Known rows, with every step that occurs:
liko > vasan > nove > pomo: [-1.71  0.05 -3.13  2.76  1.61 -1.57  0.05  0.71 -0.64  2.35 -0.50  0.25
 -0.75 -1.69  1.32  2.85 -0.84  1.52  1.23 -1.02]
vasan > nove > pomo: [-0.56  1.88 -1.85  3.47  1.50 -2.08  0.29 -1.39  0.35  1.41  0.75  0.07
  0.06 -0.53  2.48  6.02 -0.72  1.61  1.07 -2.13]
liko > vasan > seku > pomo > nove: [ 1.02  0.07 -0.74 -2.84  4.57 -0.96 -0.22  3.02  1.64 -0.44  3.61  0.29
  1.88  0.63  1.02 -5.09  0.02 -0.69  1.69 -0.30]
fibub > nove: [ 1.37  2.10 -0.70  0.06 -3.92 -3.44  0.50 -3.40  0.44  0.25 -2.58  0.53
  0.83 -0.91  1.79  4.79 -0.01  1.41 -0.27  1.30]
seku > liko > vasan: [-0.89  1.10 -0.69 -1.97 -1.20 -0.67  0.79 -0.17 -0.63  2.49 -2.26 -2.38
  0.67  1.59 -2.24 -2.22 -1.45  3.33  1.16  1.36]
liko > vasan > nove: [-0.15  1.65 -2.29 -0.31  1.14 -1.94  0.97  1.42  1.67  0.45 -0.73  0.26
 -1.61  0.19  0.83 -0.57 -2.42  0.26  1.60  1.37]
seku > pomo > liko > fibub: [-1.00 -0.57  2.93  0.46 -0.06  3.28  0.04 -1.56 -0.23 -0.61 -1.90 -0.10
 -0.35  0.53 -1.73 -0.57 -0.21 -0.48 -0.71  0.12]
seku > liko > vasan > nove > pomo: [-1.73  0.81 -3.12  2.59  1.01 -1.87  0.54  1.45 -2.19  2.86  0.51 -1.41
  0.69 -0.40  0.66  3.38 -1.52  3.73  0.12 -2.01]
nove > pomo > liko > vasan > seku: [ 0.51 -3.16  0.85 -0.84  2.58  2.58 -1.41  1.76  0.14  0.83  0.58  1.27
  0.23  0.60 -0.11 -3.57  3.19 -0.98 -0.05  0.20]
fibub > liko > vasan > seku > pomo > nove: [ 1.83 -0.78 -1.87 -3.86  2.19 -2.21 -1.38  5.38  1.05 -2.26  3.82  0.00
  1.70 -0.40 -0.18 -5.10  0.03 -1.75  0.58 -0.49]
liko > vasan > seku: [ 1.61  0.69  0.68 -3.26  1.53  0.26 -0.53 -0.34  2.80  0.45 -0.72  0.84
  0.73  2.19 -0.25 -5.69  0.91 -0.80  3.31  2.16]
nove > pomo: [-1.04  0.80 -0.10  2.30  0.02 -0.74 -0.38 -4.07  0.19  2.52 -1.71 -0.37
  0.80  0.08  0.36  3.82  0.46  1.83  1.68 -1.14]
vasan > seku > liko > fibub > nove: [ 2.36  2.93  1.18 -2.16 -4.90 -0.70 -0.16 -2.17 -0.83 -0.14 -0.73  0.33
  3.92  1.50 -1.48  1.13  1.15  0.39 -1.40  1.12]
liko > fibub: [-0.30  1.64  2.30 -0.58 -2.53  2.17 -0.23 -4.65  1.31  0.37 -3.54  1.02
  0.70  1.56 -3.62 -1.17 -0.66 -1.34  1.72  2.03]
seku > pomo > liko > fibub > nove: [ 0.12 -0.58  0.99  0.93 -3.53  0.56  0.18 -1.57 -1.81 -0.93 -2.64  0.79
  0.40 -2.22  0.36  2.99  0.67  0.26 -2.89  0.28]
vasan > nove: [ 0.72  3.32 -0.91  0.60  1.26 -2.29  1.63 -1.11  2.55 -0.58  0.65  0.08
 -0.82  1.40  2.06  2.62 -2.57  0.29  1.67  0.04]
fibub > liko > seku: [ 0.88  1.57 -0.44 -2.94 -3.49 -2.13 -0.66  0.41  1.12 -1.95  0.93 -1.51
 -0.77  0.74 -2.34 -2.85 -1.06 -2.17  1.44  0.93]
liko > seku > pomo: [-0.89  3.64  0.27 -0.61  1.52 -2.21  0.80 -2.25  1.31  0.10  1.23 -2.97
 -0.56  0.67  2.24 -1.54 -2.76  1.94  4.34 -0.37]
liko > seku > pomo > nove: [-0.24  1.22 -0.87 -1.07  2.98 -1.46  0.73  0.75  1.00 -0.91  4.67 -1.50
  0.40 -0.06  1.02 -2.96 -1.79 -0.78  1.85 -0.80]

Rows:
[ 1.59  3.08  3.14 -2.99 -1.60  1.87 -0.20 -2.72  0.85  0.26  0.15 -0.57
  3.66  4.64 -3.86 -3.04  0.43 -0.16  1.25  1.10]  vasan > seku > liko > fibub
[-0.79 -1.60 -0.33  3.51  1.81  0.61  0.40  0.77 -0.87  0.14  1.98  0.41
 -1.32 -0.40  1.85  5.04  0.68  0.28 -2.04 -2.02]  vasan > nove > pomo > liko
[-0.94 -1.76  1.06  2.90 -0.11  3.89 -0.18 -0.34 -1.43 -0.04 -0.02  1.69
 -0.51 -0.50 -1.77  2.72  0.98 -2.06 -2.47 -0.72]  vasan > nove > pomo > liko > fibub
[-0.15  2.83 -0.63 -1.99 -1.10 -3.74 -0.23  0.52  0.75 -1.47  1.45 -3.22
 -0.53 -0.44  0.73 -1.83 -2.62  0.53  2.85 -0.88]  fibub > liko > seku > pomo
[-0.51 -0.17  2.05  0.95  1.94  0.22  0.98 -0.83  0.39 -0.44 -0.12 -1.45
 -1.12  0.60  2.04  1.47 -0.58  1.81 -0.22 -1.08]  seku > pomo > liko
[-1.81 -4.30 -0.33  1.73  0.52  2.68 -0.59  1.05 -1.83  2.04 -1.94  0.61
 -1.64 -1.56 -0.85 -0.31  1.61  0.51 -1.61  0.05]  nove > pomo > liko > vasan
[ 0.05 -0.63  1.85 -0.87  0.17  1.83  0.65 -0.71  0.58 -1.07  1.92 -0.78
 -2.38  1.37 -1.04 -3.38  0.24 -1.99  0.13  1.02]  pomo > liko > seku
[ 1.77 -0.33  1.90 -0.52 -2.07  0.77 -0.34 -0.44 -0.57 -1.74 -0.51  1.60
  1.55 -0.75  1.01  0.99  1.92 -1.01 -2.35  0.24]  vasan > seku > pomo > liko > fibub > nove
[ 1.22 -3.26 -0.56 -0.36  0.28  0.85 -1.38  2.25 -1.16  0.54  0.27  1.96
  0.52 -1.40  1.30 -0.65  3.91 -0.32 -2.31  0.05]  fibub > nove > pomo > liko > vasan > seku
[-0.22 -1.49 -1.32  0.47  1.75  0.56  0.95  3.16  0.35 -0.59  0.27  0.74
 -2.78 -0.24  0.91 -0.69 -1.22 -0.63 -1.16  0.78]  pomo > liko > vasan > nove
[-0.92 -0.90 -3.99  1.52 -0.91 -2.43 -1.05  3.22 -1.29  0.65 -0.46  0.03
 -0.59 -2.60  0.02  2.96 -0.82  0.57 -0.30 -1.52]  fibub > liko > vasan > nove > pomo
[-0.30 -2.80 -0.08  3.43 -1.89 -0.01 -0.42 -0.96 -2.62  0.55 -0.49  0.96
 -0.13 -2.28  1.88  6.35  2.65  1.24 -3.92 -1.24]  fibub > nove > pomo > liko
[ 0.56  0.47 -1.66 -2.14  0.57 -2.69 -0.36  3.24  0.26 -2.59  5.21 -1.68
  0.44 -0.84 -0.27 -2.78 -1.64 -1.73  0.74 -1.33]  fibub > liko > seku > pomo > nove
[-1.29 -2.58  2.48  2.18 -1.26  4.99 -1.00 -2.34 -1.73  0.78 -1.97  1.32
 -0.08 -0.23 -3.15  1.27  1.99 -1.72 -2.28 -0.04]  nove > pomo > liko > fibub
[-0.85 -2.97  0.28 -0.61 -0.03  2.28  0.15  1.20 -0.35  0.38 -2.34  0.52
 -2.10 -0.02 -1.30 -3.15  0.63 -0.27 -0.91  2.08]  pomo > liko > vasan
[-1.03 -0.51 -1.66  0.89  3.35 -0.70  1.22  3.91  0.10 -0.47  0.61 -0.55
 -2.42 -0.95  2.75 -0.28 -2.19  1.21 -0.48 -0.45]  seku > pomo > liko > vasan > nove
[ 0.69 -1.41  1.30  0.64 -5.07  1.65 -0.06 -1.95 -1.45 -1.14 -2.86  2.07
  0.12 -1.37 -1.47  2.64  1.71 -1.62 -3.85  1.53]  pomo > liko > fibub > nove
[ 0.69 -0.22  3.80 -1.16  1.28  3.73 -0.28 -0.88  0.77 -1.16 -0.01  0.69
  0.77  1.86 -0.86 -3.21  1.20 -1.83  0.08  0.16]  vasan > seku > pomo > liko > fibub
